Each row has a name. Each question is about the rows just above it.

Columns, left to right: M D N H T W K A
[106 138  94 101 122 116 104 105] = Q_880
[151 100 102 130  91 131 146 120] = Q_692
[160 201 141 162 198 117 160 139] = Q_621
[110 144 101 105 130 117 109 109] = Q_71
[ 98 140 107  87 130 122  99 110] = Q_893
[131 135 141 128 140 132 132 135] = Q_855
[ 78  54  94  73  48 133  78 103] = Q_134
[117 198  91 110 173 104 115 104] = Q_718
[158  48 148 174 102 138 157 146] = Q_738
[160 201 141 162 198 117 122 112] = Q_209
[112 142 108 107 132 120 112 114] = Q_34
[110 144 108  49 130 117 109 109] = Q_135
The one value in Q_135 and Q_692: | [130]
[104 146 160 109  99 132  78 115 157] is in which column, read top down? | K
Which column holds this, read top down? [138 100 201 144 140 135  54 198] | D
Is [132 120 112] printed in one of the named rows, side by side and in this order? | yes
Which value is in both Q_134 and Q_738? | [48]
Which column holds [ 91 148 141 108] top down? | N
Which column holds this, read top down? [141 101 107 141  94  91 148 141 108] | N

Columns, left to right: Q L R C
[185  87 100  99] -> Q_893
[175 160 133 162] -> Q_692
[ 36  77 173 126] -> Q_621
[ 84 194 170  63] -> Q_209
[176 147 159 170] -> Q_738
[106 115 129 136] -> Q_134
[115 126 124 176] -> Q_718
The one value in Q_738 and Q_718: | [176]
[100 133 173] is in which column, read top down? | R

Columns, left to right: J F B S Z V U X P
[112 132 183  90 178 201 183 159  84] : Q_135
[116  91 139  80 112 166  89 187  67] : Q_718
[115 173 174 176 109  94  67 197 109] : Q_34
Is [ 80 113 166  89 187] printed in one of the named rows, side by side and in this order? | no
[183 139] is in which column, read top down? | B

Columns, left to right: Nosom Numo giv sogi Pagul
[ 57 105 102 190 180] : Q_692
[119  85 125 110 169] : Q_135
[ 87 193  65  97 125] : Q_621
[ 85 196 132 179 156] : Q_855
[ 83 106 110  85 134] : Q_34
The one value in Q_855 and Q_34: | [85]
Which column holds this, read top down? [85 83] | Nosom

Columns, left to right: vizir nit dar piva salun pugo
[116  75  67  90  42  83] = Q_855
[131 163 125 137 183 160] = Q_718
[115 200 206 168 127 116] = Q_135
[164 118 138  87 104 176] = Q_738
[169 137 143  65 155 127] = Q_134
[185 155 144  73 132 166] = Q_880
[124  85 148  72 210 100] = Q_893
[181 170 108  57 152  90] = Q_692
[131 163 125 137 183 139] = Q_34
Which column holds this, read top down? [125 206] | dar
Among the named rows, does one hold [114 200] next to each other, in this order? | no

Columns, left to right: mimis Goz Pov sodif
[114 136 113  85] -> Q_738
[150 118 137 113] -> Q_718
[178 100 116 102] -> Q_134
[143 179 122 106] -> Q_621
[116 132 152  82] -> Q_893
[142  90 136 200] -> Q_880
[103 143 114 107] -> Q_209
[125 120 133 120] -> Q_71
[117 118 113 196] -> Q_692
[118 124 113 120] -> Q_855
The one value in Q_738 and Q_209: | [114]
Does one of the named rows hold [125 120] side by side, in this order? | yes
The one value in Q_855 and Q_738: | [113]
Which column holds this, read top down? [137 116 122] | Pov
Does one of the named rows hold [136 113  85] side by side, in this order? | yes
Which column holds this, read top down? [152 136 114 133 113] | Pov
[150 178 143] is in which column, read top down? | mimis

Columns, left to right: bozun lov sosav pemun zedi biku zikuz sorem
[151 141 110 116 156 195  50 153] : Q_34
[ 91 153 107 189 153 126 132 171] : Q_893
[159 132 180 102 172 102 154  87] : Q_880
[109 118 172 162  97  84 150 137] : Q_135
Which column holds [ 91 159] top down? | bozun
Is [172 162  97  84] printed in one of the named rows, side by side and in this order? | yes
Does one of the named rows hold [141 109 116 156] side by side, in this order? | no
Shared by Q_880 and Q_135: | [172]
Shared by Q_893 and Q_34: | [153]
Among the named rows, does one hold [ 97 162 172 118] next to each other, in this order? | no
The one value in Q_893 and Q_880: | [132]

Columns, left to right: Lipe rimol Zur pemup Roku sulud
[129  91  78 114  82 117] -> Q_135
[ 89 115 132 108 107  95] -> Q_880
[144 100  90 121 132 174] -> Q_855
[139 155 172 109 166 191] -> Q_893
[ 91 125  78 166  82 117] -> Q_718
[141 130  90 129 104 152] -> Q_621
[115 152 144  98 142 181] -> Q_209
[138  79  61 148  81  65] -> Q_71
[ 91 165  78 114  82  83] -> Q_692
[159  89  82 132 118 162] -> Q_738
Does one of the named rows hold [165  78 113] side by side, in this order? | no
Is [152 144] printed in one of the named rows, side by side and in this order? | yes
Among the named rows, does one hold [91 78] next to each other, in this order? | yes
Which value is in both Q_621 and Q_135? | [129]
[ 95 174 191 117] is in which column, read top down? | sulud
Which value is in both Q_893 and Q_718? | [166]
Whose row is [159  89  82 132 118 162]? | Q_738

Columns, left to right: fim Nolov lizi roki fata zib
[165 108 107 135 150 109] = Q_718
[219 108  96  91 154 181] = Q_692
[ 91  95 151 102 126 156] = Q_880
[123 109 165  99 108 128] = Q_71
The one value in Q_692 and Q_880: | [91]
Shared by Q_692 and Q_718: | [108]
The one value in Q_692 and Q_71: | [108]
Among the named rows, does one hold [ 95 152] next to each other, in this order? | no

